Below are the code and all the weights of a small trained network. Each question names an input and a class and asks about switching units off, where a switched-off unit gives its printed mean instead of its output.

import numpy as np


def w(rows, s, z=0):
    codes = np.array(rows[::2]) - 128.0
    scale = np.full(codes.shape[1], s)
    scale[-1] = z or s
    return codes * scale


def f(y):
    return y / 2 * (1 + np.tanh(0.7978845608 * (y + 0.044715 * y**3)))


def log_softmax(a):
    a = a - a.max(-1, keepdims=True)
    return a - np.log(np.exp(a).sum(-1, keepdims=True))


def net(x, mask):
    res = np.array(x, float).reshape(1, 8) / 4 @ E
    y = f(res @ A[0][:, :-1].T + A[0][:, -1])
    res = res + np.where(mask, y, B[0][:, -1]) @ B[0][:, :-1]
    return log_softmax(res[-1] @ U[:, :-1].T + U[:, -1])


A, B = {}, {}
E = w([
[172,168,4,156],'x0',
[71,117,121,215],'x1',
[127,132,128,127],'x2',
[130,126,129,130],'x3',
[126,130,127,127],'x4',
[129,128,128,128],'x5',
[64,68,48,79],'x6',
[130,124,129,129],'x7',
],0.017)
A[0] = w([
[116,120,135,121,95],'N1',
[140,134,132,107,169],'N2',
[159,148,136,129,111],'N3',
[107,135,134,146,136],'N4',
[89,110,123,203,204],'N5',
[174,166,147,167,167],'N6',
[92,108,159,107,175],'N7',
[123,118,135,123,115],'N8',
[160,139,131,73,255],'N9',
[172,149,145,161,180],'N10',
[107,122,151,96,159],'N11',
[90,102,163,105,157],'N12',
[91,130,124,174,183],'N13',
[158,137,131,78,253],'N14',
[166,153,138,133,120],'N15',
[105,105,143,127,155],'N16',
[126,135,143,147,131],'N17',
[136,143,254,145,201],'N18',
[108,128,139,119,131],'N19',
],0.021,0.0085)
B[0] = w([
[132,132,137,120,133],'N1',
[123,54,123,127,149],'N2',
[143,107,112,154,153],'N3',
[129,186,143,126,143],'N4',
[114,249,138,135,193],'N5',
[162,146,165,183,190],'N6',
[127,121,182,88,177],'N7',
[119,121,134,124,132],'N8',
[144,20,113,124,194],'N9',
[166,124,141,156,181],'N10',
[123,97,152,95,162],'N11',
[125,111,197,112,181],'N12',
[114,205,144,123,172],'N13',
[150,18,116,120,189],'N14',
[151,101,115,158,163],'N15',
[112,148,147,105,156],'N16',
[149,176,117,129,143],'N17',
[91,154,12,89,251],'N18',
[115,131,138,110,141],'N19',
],0.015,0.03)
U = w([
[140,90,25,95,253],'0',
[73,177,54,132,244],'1',
[222,80,144,204,31],'2',
[210,180,188,199,49],'3',
[146,73,215,81,29],'4',
[105,165,245,104,37],'5',
],0.012,0.0038)

Each question gives the input, the list of numbers given to net, and the class t.
The units are the neurons (one row each of A and B). Each row of codes is followed by its name. A weight is (code - 128) times the scale printed after its matrix; where a second scale follows, it is the last column's (A, B and U).
mask holds one flag per neuron, in row order. A switched-off neuron (its flag False) gives its mean, the last column of its row in B, instead of its output. The means were averaged over made-up inputs and are rounded, as every weight is.
A unit's drop is (log p(t) with every unit on - log p(t) with that unit switched off) / (log p(t) with every unit on - log p(t) with every unit switched off).
The circuit of an input: a set's keep is (log p(t) with only the set's units on - log p(t) with every unit switched off) / (log p(t) with every unit on - log p(t) with every unit switched off). Starting from the 12 units with the biggest drops (on a tie, the unit counted first), units are removed one at a time, each time the one whose removal leaves the highest keep (on an exact tie, the one counted first), for as long as the keep stays at least 0.8.
circuit, biggest first: the units of the circuit, biggest drop first
unit that matters most: the unit with the biggest drop
k most important neurons: the k neurons with the biggest drops, biggest first
drop when u is switched off: that unit's drop, to one decimal
input [-1,1,-4,3,-5,5,3,8], class 5: circuit, biggest first	(N18 N9)
input [5,0,0,7,-5,8,-7,-6], class 2: 4 most important neurons	(N5 N15 N13 N3)
input [1,2,5,-6,-3,3,-5,7], class 3: most important neuron	(N6)
input [0,1,2,-4,-3,2,-5,-7], class 1: 4 most important neurons	(N18 N9 N14 N12)
input [-1,0,1,2,7,-2,5,-8], class 4: 2 most important neurons	(N18 N5)
input [-6,0,-3,4,7,1,0,4], class 0: 3 most important neurons	(N18 N5 N6)
input [5,0,-4,-3,4,-8,-3,-2], class 2: 2 most important neurons	(N5 N18)
input [-4,3,3,2,-2,2,0,1], class 1: 2 most important neurons	(N18 N6)
input [2,-6,5,6,-3,-7,-8,5], class 2: 2 most important neurons	(N6 N10)
input [6,5,-3,-5,-3,-8,1,1], class 1: 3 most important neurons	(N6 N12 N10)
input [-8,-7,1,-2,7,-2,-8,-2], class 0: drop when N18 is switched off	2.1
input [-3,-2,-3,5,6,3,7,-8], class 4: drop when N15 is switched off	0.0
input [-8,-2,1,-8,5,2,-8,6], class 0: drop when N18 is switched off	2.2
input [6,3,-4,6,-5,-4,2,5], class 1: unit that matters most	N6
